cols: E X F N A D U G C W
Z675: [ 86  89 158 154  95  86  83 162  91 142]
Z19: [ 86 112 132  82 146 128 133 173 140 163]
Z291: [ 86 159 132  82 146 128 133 173 140 163]
Z855: [117 158  86  89 162  83  91  95 154  95]
asked: [ 86 159 132  82 146 128 133 173 140 163] : Z291
asked: [158  86  89 162  83  91  95 154] : Z855
col: [ 89 112] : X
asked: [ 86 112 132  82 146 128 133 173 140 163] : Z19
col: [82 82 89] : N

cols: B Z M R K
Z846: [139 147 101 114 136]
Z30: [111 139 113 115 122]
Z899: [121 137 119 136 175]
Z545: [117 120 121 141 174]
Z526: [122 139 149 147 108]
Z37: [137 138 151 136 118]
both Z545 Z899:  : [121]
col: [119 121 149] : M
both Z899 Z846:  : [136]
col: [147 136] : R
col: [122 175 174 108] : K

cols: Q S T J L Y H
Z776: [ 92 119 151 123 129 136  99]
Z43: [117 140 157 136 129 123 109]
Z352: [143 112 108  87 159 177 146]
Z318: [154 140 157 162  96  79 109]
Z661: [ 97 156  75 142 134 132 120]
Z458: [ 92 119 151 123 110 136  99]
asked: [ 92 119 151 123 110 136  99] : Z458
col: [ 75 151] : T
asked: [123 129 136] : Z776

cols: poga fon Tar tor pakal fedit ditok vapok vepi Rok
Z972: [121 103 124 173 133 133 168 135 117 117]
Z523: [130 122 127 162 124 140 158 134 139 126]
Z298: [131 122 126 162 124 140 158 134 140 126]
Z834: [124 139 158 119 118 119 111 131 119 113]
Z26: [122 132 121 113 103 106 100 130 109  98]
both Z834 Z26:  : [113]
asked: [130 122 127 162 124 140 158 134 139 126] : Z523

cols: Lozo Rizug gesu Nalab magur mazen
Z246: [136 168  91 104 129 152]
Z791: [121  86  98 152 120 102]
Z300: [ 95 122 129 165 129  94]
Z782: [119 102 131 111  97 155]
Z758: [146 151 116  98 167 165]
asked: [120 102] : Z791
both Z758 Z791:  : [98]
col: [122 102 151] : Rizug
asked: [119 102 131] : Z782

cols: nake sez liso Pesoz lomu didav kovo
Z314: [136 140 125 128 129 124 118]
Z928: [123 134 122 130 129 114 113]
Z416: [126 133 121 120 131 137 116]
Z132: [121 138 127 118 130 118 112]
Z710: [140 127 134 144 130 139 133]
Z860: [136 115 134 140 130 149 170]
Z679: [140 125 136 146 129 144 140]
Z67: [139 125 137 145 129 144 140]
Z281: [118 121 130 118 127 138 115]
Z951: [136 114 133 140 130 149 169]
Z166: [125 138 129 123 130 124 114]
col: [133 138 127 115] : sez
both Z67 Z416:  : [137]
asked: [140 125 136] : Z679
both Z281 Z416:  : [121]
both Z951 Z67:  : [140]
asked: [121 138 127 118 130 118] : Z132

cols: pilu Sav bozu sopa
Z161: [105 148 132 131]
Z49: [ 95 157 131 127]
Z774: [119 134 151 123]
Z5: [116 130 155 119]
Z350: [118 131 152 124]
Z407: [116 134 158 122]
Z425: [128 120 126  74]
Z626: [148 130 155 123]
Z795: [116 132 157 121]
Z307: [113 145 128 131]
Z656: [129 130 121 134]
Z701: [147 110 123 136]
asked: [148 132 131] : Z161
asked: [148 132] : Z161

cols: nefo Sor goli vip
Z47: [ 84 169 127 126]
Z515: [ 86 166 129 114]
Z760: [141 162 118 129]
Z395: [114 137 171 115]
Z944: [140 113 110 129]
Z965: [162 137 162 118]
Z970: [163 137 114 111]
Z451: [ 83 167 130 131]
asked: [114 137 171] : Z395
both Z970 Z515:  : [114]
col: [137 113 137 137 167] : Sor
col: [166 162] : Sor
both Z965 Z395:  : [137]
both Z515 Z760:  : [129]
col: [126 114 129 115 129 118 111] : vip

cols: Zet redi zene Lok zira veti zarit Zepa
Z271: [112  98 123 170 170 137  88 121]
Z524: [137 118 137  98 145 125 144 121]
Z637: [127  97 115  98 155 138 102 138]
Z725: [164 122 119 137 140 138 107 141]
Z465: [164 137 119 115 140 138 107 141]
both Z524 Z637:  : [98]
asked: [137  98 145] : Z524
asked: [122 119 137] : Z725
asked: [119 115] : Z465
both Z465 Z524:  : [137]
col: [ 88 144] : zarit
col: [125 138 138] : veti

cols: Leni monev Gol bogi
Z326: [176 115 116 115]
Z908: [176 126 120 125]
Z262: [116 116 115 177]
both Z326 Z908:  : [176]
both Z908 Z326:  : [176]
col: [176 176] : Leni
asked: [176 115 116 115] : Z326
col: [115 125] : bogi

cols: rizim mikav zad lut lalib Gifi posu
Z276: [133 114 126 103 123 108 134]
Z665: [174 140 134 155 127 129 156]
Z753: [ 92 117 122 103 131 152 102]
Z752: [135 147 132 127 131 155 133]
Z172: [106 126 128 143 130 150 118]
Z916: [152 120 128 112 126 103 137]
Z958: [143 120 127 113 126 108 134]
asked: [152 120 128 112 126 103 137] : Z916
both Z172 Z276:  : [126]
col: [134 122] : zad
asked: [143 120 127 113 126] : Z958
col: [127 131 131 130 126] : lalib
col: [114 140 117 147 126 120] : mikav

cols: linar bif fined Rol
Z962: [120 111 129 112]
Z721: [131 135 131 178]
Z259: [116 130 127 175]
Z714: [137 142 117 123]
Z146: [137 142 117 111]
Z655: [136 130 132 122]
Z211: [ 84  81 118 114]
Z884: [118 128 136 161]
Z658: [131 128 131 137]
Z205: [149 126 132  82]
Z24: [121 105 150 126]
Z743: [126 128 131 137]
col: [137 136  84 118 131 149 121] : linar
col: [131 116 137 137 136  84] : linar
both Z658 Z721:  : [131]

cols: Kado sizo Mez Donab
Z871: [135 179 117 140]
Z703: [115 147 131 139]
Z961: [137 111 125  81]
Z979: [125 111 137 140]
Z348: [112  89  91 134]
both Z871 Z979:  : [140]
col: [111 111] : sizo
asked: [137 140] : Z979
asked: [125 111 137] : Z979
asked: [111 125  81] : Z961
asked: [147 131] : Z703

cols: Sokul kidal Nim bav
Z212: [140 167 122 144]
Z190: [ 86 146  73 151]
Z563: [105  97 148 123]
Z503: [108 116 111 119]
Z490: [123 158 107 127]
Z933: [144 127 124 102]
Z191: [151 122 107 131]
Z877: [135 109 149 126]
Z536: [104 124 102 127]
Z570: [150 122 145 129]
both Z191 Z570:  : [122]
asked: [107 127] : Z490
col: [151 135 104] : Sokul
col: [ 86 105 108 123 144 151 135] : Sokul
asked: [127 124 102] : Z933

cols: Bibi tos ked bagu pip romab
Z471: [134  95 148 159 104 112]
Z258: [124 159 122 111 131 135]
Z273: [151 122 137 143 134 140]
Z755: [116 172 107  91 149 140]
Z748: [146 116 151 150 111 130]
Z923: [152  91 159 172 105 125]
Z332: [134  95 148 159 153 135]
asked: [172 107] : Z755
col: [134 149 111 105] : pip

cols: Nebun Vid zel fari kadu dob saran
Z239: [123 154 135 123 109 164 125]
Z327: [108 150 135 171  85 132 101]
Z357: [128 104 138 123 121 132  89]
Z953: [123 154 132 123 121 164 136]
Z816: [124 109 150 135 158 132 161]
asked: [123 109] : Z239
asked: [123 154 135 123 109 164] : Z239
both Z327 Z357:  : [132]
asked: [164 125] : Z239
col: [154 150 104 154] : Vid
asked: [109 150 135] : Z816
asked: [109 150 135 158 132 161] : Z816

cols: zare lika tivom Napi sonud fovo Kan Gufa Nater Nef
Z301: [148 167 145 180 133  92 114 184 132  80]
Z137: [103 105 113 128 142 102 139 183 137  81]
Z375: [114 103 116 127 148  96 125 134 174 122]
Z667: [106 107 112 131 148 101 133 125 136  88]
Z999: [114 103 116 127 148  96 125 134 174  81]
Z84: [148 167 145 126 133  92 114 114 112 142]
Z65: [132 116 131  91  95 183 135 102 135 147]
Z355: [136 123 133  96  94 185 131  99 127 151]
Z516: [116 101 118 123 143 103 124 121 181 131]
Z568: [111 106 114 124 146  99 126 142 173 115]
both Z667 Z568:  : [106]
asked: [96 94] : Z355
col: [116 112] : tivom
col: [ 88  81 142] : Nef
asked: [102 139 183 137] : Z137
both Z65 Z667:  : [131]
asked: [114 103 116 127 148  96 125 134 174 122] : Z375

cols: roga kidek rim giku Seto kesu Gib Siraf
Z968: [143 115  84 142  86  82 168  89]
Z103: [128 103  81 143  88  88 172  86]
Z989: [128 103  81 143  85  88 118  86]
Z249: [ 93 131 167 154 115  88 177  89]
both Z103 Z249:  : [88]
asked: [128 103  81 143  85  88 118  86] : Z989
col: [89 86] : Siraf
col: [86 88] : Seto
col: [172 118 177] : Gib

cols: Nonov nuzu gotek fike zag nilu Baze
Z487: [128 131 139 128 116 125 119]
Z488: [134 139 139 119 128 116 125]
Z232: [128 131 139 132 169  95 143]
asked: [131 139 132 169  95 143] : Z232
asked: [134 139 139 119 128 116 125] : Z488
asked: [139 128 116 125 119] : Z487

cols: tini sedab Gukes kemo
Z189: [ 97 118 120 100]
Z169: [ 88 100 131 140]
Z351: [129 148 146 144]
Z864: [146 161 147 121]
Z540: [111 130 165  76]
Z302: [138 169  99  81]
Z699: [137  81  79  98]
Z386: [119  82 149 146]
Z154: [ 99 120 145 105]
Z738: [138  95 104 147]
Z226: [147 128 157 111]
Z439: [166 124 152  81]
both Z386 Z351:  : [146]
both Z351 Z386:  : [146]
both Z154 Z302:  : [99]

cols: femo Kofun vere lom matog Topa Rivem kele Gamud Kavi
Z391: [156  94 100  96  96  95 166 160  99 163]
Z594: [148 160 170  87 123 100 138  88 165 135]
Z689: [100  96  93  92  85  97 172 173  86 171]
Z170: [ 95 168 173  91 154 100  92  91 173  88]
Z697: [ 95 168 173  91 154  95  92  91 173  88]
asked: [ 96  96  95 166 160  99 163] : Z391
asked: [100  96  96] : Z391

cols: savu Zeruf Beso Lufem mogel zitom Ras memi fuzu
Z3: [149 142 142 142 164 134 155 112  92]
Z766: [142 129 140 140 140 133 143 151 111]
Z614: [157 154  97 132 149 121 114 129 147]
Z199: [141 135 119 131 122 137 112 135 158]
Z400: [141 135 119 131 150 126 157 186 122]
Z133: [119 131 150 126 157 188 122 135 136]
Z110: [141 135 119 131 122 137 112 100 111]
col: [142 140  97 119 119] : Beso
asked: [119 131 150 126 157 186 122] : Z400
both Z199 Z3:  : [112]
asked: [ 97 132 149 121 114 129] : Z614
col: [140 149 122 150] : mogel
asked: [119 131 122 137 112 100 111] : Z110

cols: Tosi Gego sev mome gibod lanu Tiduv Turiz bilo
Z242: [ 86 166 128 110 102 129 128 136 161]
Z717: [153 125 128 134 126  89 128 144 131]
Z538: [114  74 128 153 146 149 168 136 131]
Z478: [125 125  88 129 142 109 101 177  94]
Z687: [ 86 166 119 110 134 136 125  77 125]
Z763: [147 155 134 115 126  89 168 119 167]
both Z478 Z687:  : [125]
asked: [125  77] : Z687
col: [126 146 142 134] : gibod
asked: [153 125 128 134 126  89 128 144 131] : Z717
col: [136 177  77] : Turiz
both Z687 Z538:  : [136]
both Z538 Z763:  : [168]

cols: vama niz lezal Dis Bimo ludo muve pakas
Z376: [127 132 109 127 153 132 124 127]
Z801: [126 130 135 127 116 114 132 132]
Z247: [127 129 152 139  97 133 126 131]
Z85: [134 152 121 122 108 116 123 116]
Z612: [137 128 146 126 123 122 123 127]
Z374: [126 130 135 127 116 118 132 132]
col: [116 122 118] : ludo
both Z247 Z85:  : [152]

cols: nedot pazi Kaz vap
Z369: [139  79 114 108]
Z444: [106 130  97 144]
Z82: [106 130 138 144]
Z720: [ 92 151 150 106]
Z959: [ 92 154 119 162]
Z623: [139  79 114 124]
Z256: [114 115 114 162]
Z781: [114 113  93 132]
asked: [ 93 132] : Z781
col: [ 92 139] : nedot
both Z369 Z256:  : [114]
asked: [139  79 114 124] : Z623
both Z256 Z369:  : [114]
col: [130 130 151 154  79 115] : pazi

cols: vug Suroz kud nulup Tego lere
Z807: [ 79 139 141 117 161 177]
Z333: [160 142 140 113 161 124]
Z80: [160 139 161 177 117 141]
Z168: [127 127 173 139 144 115]
Z814: [125 140 176 151 143 115]
col: [140 161] : kud
both Z333 Z807:  : [161]
asked: [139 161 177 117 141] : Z80
col: [161 173 176] : kud

